Here is a tiny trained network, its code and every weight. The questions are about switching its units off for an input and a class, where a switched-off unit gives its printed mean instead of its output.

import numpy as np


def w(rows, s, z=0):
    codes = np.array(rows[::2]) - 128.0
    scale = np.full(codes.shape[1], s)
    scale[-1] = z or s
    return codes * scale


def f(y):
    return y / 2 * (1 + np.tanh(0.7978845608 * (y + 0.044715 * y**3)))


def log_softmax(a):
    a = a - a.max(-1, keepdims=True)
    return a - np.log(np.exp(a).sum(-1, keepdims=True))


def net(x, mask):
    res = np.array(x, float).reshape(1, 4) / 4 @ E
    y = f(res @ A[0][:, :-1].T + A[0][:, -1])
    res = res + np.where(mask, y, B[0][:, -1]) @ B[0][:, :-1]
    return log_softmax(res[-1] @ U[:, :-1].T + U[:, -1])


A, B = {}, {}
E = w([
[151,25,153,190,49,134,24,110,255],'x0',
[82,9,38,25,125,197,56,94,77],'x1',
[112,162,220,203,29,190,114,103,22],'x2',
[153,61,228,142,228,42,126,82,69],'x3',
],0.0094)
A[0] = w([
[94,191,78,125,107,205,120,181,160,75],'n1',
[161,80,149,177,97,133,2,119,233,96],'n2',
[130,164,51,117,68,174,168,192,192,159],'n3',
[134,90,220,77,142,95,123,96,113,83],'n4',
[128,90,90,59,213,82,197,125,255,144],'n5',
[105,103,90,72,151,186,114,42,104,82],'n6',
[101,134,146,122,186,118,160,54,99,134],'n7',
[140,40,150,136,218,44,143,120,130,146],'n8',
[116,173,168,176,117,171,79,48,66,246],'n9',
[103,67,197,117,109,74,168,66,104,168],'n10',
[73,69,148,44,116,91,100,62,105,105],'n11',
[195,183,146,145,168,113,192,117,226,91],'n12',
[123,59,72,75,140,168,137,104,123,143],'n13',
[154,106,172,146,174,73,116,87,115,124],'n14',
[169,190,156,177,138,100,141,113,140,84],'n15',
[109,116,183,182,78,217,143,70,69,74],'n16',
[132,135,59,129,179,110,125,88,175,78],'n17',
[92,214,123,52,189,143,180,136,53,70],'n18',
[96,187,63,107,160,160,193,177,83,152],'n19',
[208,184,194,161,128,99,224,174,201,149],'n20',
],0.0098,0.011)
B[0] = w([
[54,122,116,249,78,95,158,144,103,182],'n1',
[221,53,237,183,167,97,234,152,145,245],'n2',
[90,123,33,155,58,42,106,198,104,223],'n3',
[109,147,28,230,127,119,126,167,127,166],'n4',
[55,223,164,42,181,171,205,157,201,237],'n5',
[145,110,124,135,114,203,123,38,24,192],'n6',
[156,114,135,179,93,93,129,196,155,177],'n7',
[78,110,42,147,88,68,139,149,143,217],'n8',
[67,154,144,21,138,99,146,154,192,253],'n9',
[83,126,105,146,85,92,119,166,146,199],'n10',
[99,126,134,133,105,150,110,68,53,188],'n11',
[114,132,133,116,129,199,99,57,48,182],'n12',
[113,151,149,85,90,158,108,56,67,216],'n13',
[78,122,98,182,76,99,116,133,127,185],'n14',
[155,143,112,145,114,169,130,33,87,172],'n15',
[47,254,159,143,251,177,198,125,177,201],'n16',
[94,174,146,194,205,229,152,108,169,157],'n17',
[187,59,188,175,166,117,219,121,116,218],'n18',
[173,61,140,122,149,71,196,147,149,221],'n19',
[120,103,157,94,82,161,40,37,79,231],'n20',
],0.0093,0.015)
U = w([
[76,242,131,115,185,154,152,132,169,105],'0',
[203,58,166,170,154,93,181,134,120,112],'1',
[83,153,44,198,79,74,112,158,109,90],'2',
[125,137,126,128,105,186,85,46,52,121],'3',
[126,125,127,1,88,51,98,157,163,249],'4',
[218,153,97,122,192,160,53,160,129,92],'5',
[189,159,100,144,174,146,63,158,100,96],'6',
],0.015,0.018)

Each question gives the input, the list of numbers given to net, and the class t.
The units are the neurons (one row each of A and B). Each row of codes is followed by its name. A weight is (code - 128) times the scale printed after its matrix; where a second scale follows, it is the last column's (A, B and U).
mask holds one flag per neuron, in row order. A switched-off neuron (its flag False) gives its mean, the last column of its row in B, instead of its output. The means were averaged over made-up inputs and are rounded, as every weight is.
A unit's drop is (log p(t) with every unit on - log p(t) with that unit switched off) / (log p(t) with every unit on - log p(t) with every unit switched off).
The circuit of an input: a set's keep is (log p(t) with only the set's units on - log p(t) with every unit switched off) / (log p(t) with every unit on - log p(t) with every unit switched off). Starting from the 12 units with the biggest drops (on a tie, the unit counted first), units are removed one at a time, each time the one whose removal leaves the highest keep (on an exact tie, the one counted first), for as long as the keep stays at least 0.8.
units of the circuit, in order: the units of the circuit, biggest drop first
most important unit: the unit with the biggest drop
k most important neurons: the k neurons with the biggest drops, biggest first
drop when u is switched off: that unit's drop, to one decimal
input [-2,-4,6,8], class 2: most important unit : n5
input [-5,0,-3,4], class 1: 2 most important neurons : n18, n9
input [8,2,8,-5], class 0: 4 most important neurons : n16, n9, n18, n19
input [-2,-5,-4,-3], class 3: 2 most important neurons : n20, n12
input [5,6,-2,4], class 3: 4 most important neurons : n11, n13, n19, n18
input [-5,5,-4,0], class 1: 2 most important neurons : n19, n18
input [-8,2,8,3], class 0: 2 most important neurons : n16, n9
input [4,4,3,-1], class 1: 3 most important neurons : n2, n5, n20
input [1,-1,1,-4], class 2: 3 most important neurons : n5, n3, n1
input [-7,-8,0,1], class 3: 3 most important neurons : n20, n12, n2
input [3,-8,2,-8], class 2: 4 most important neurons : n3, n1, n13, n6
input [4,-4,-2,5], class 2: 3 most important neurons : n8, n18, n14
input [0,-8,6,4], class 3: 3 most important neurons : n20, n5, n15
input [-2,4,-4,-7], class 2: units of the circuit, in order : n3
input [-5,-1,-1,-5], class 1: 3 most important neurons : n19, n18, n8
input [6,-1,-4,-2], class 1: drop when n9 is switched off : 0.2
input [-2,4,-7,-2], class 0: drop when n17 is switched off : 0.1
input [-8,-5,-4,4], class 1: drop when n18 is switched off : 0.2
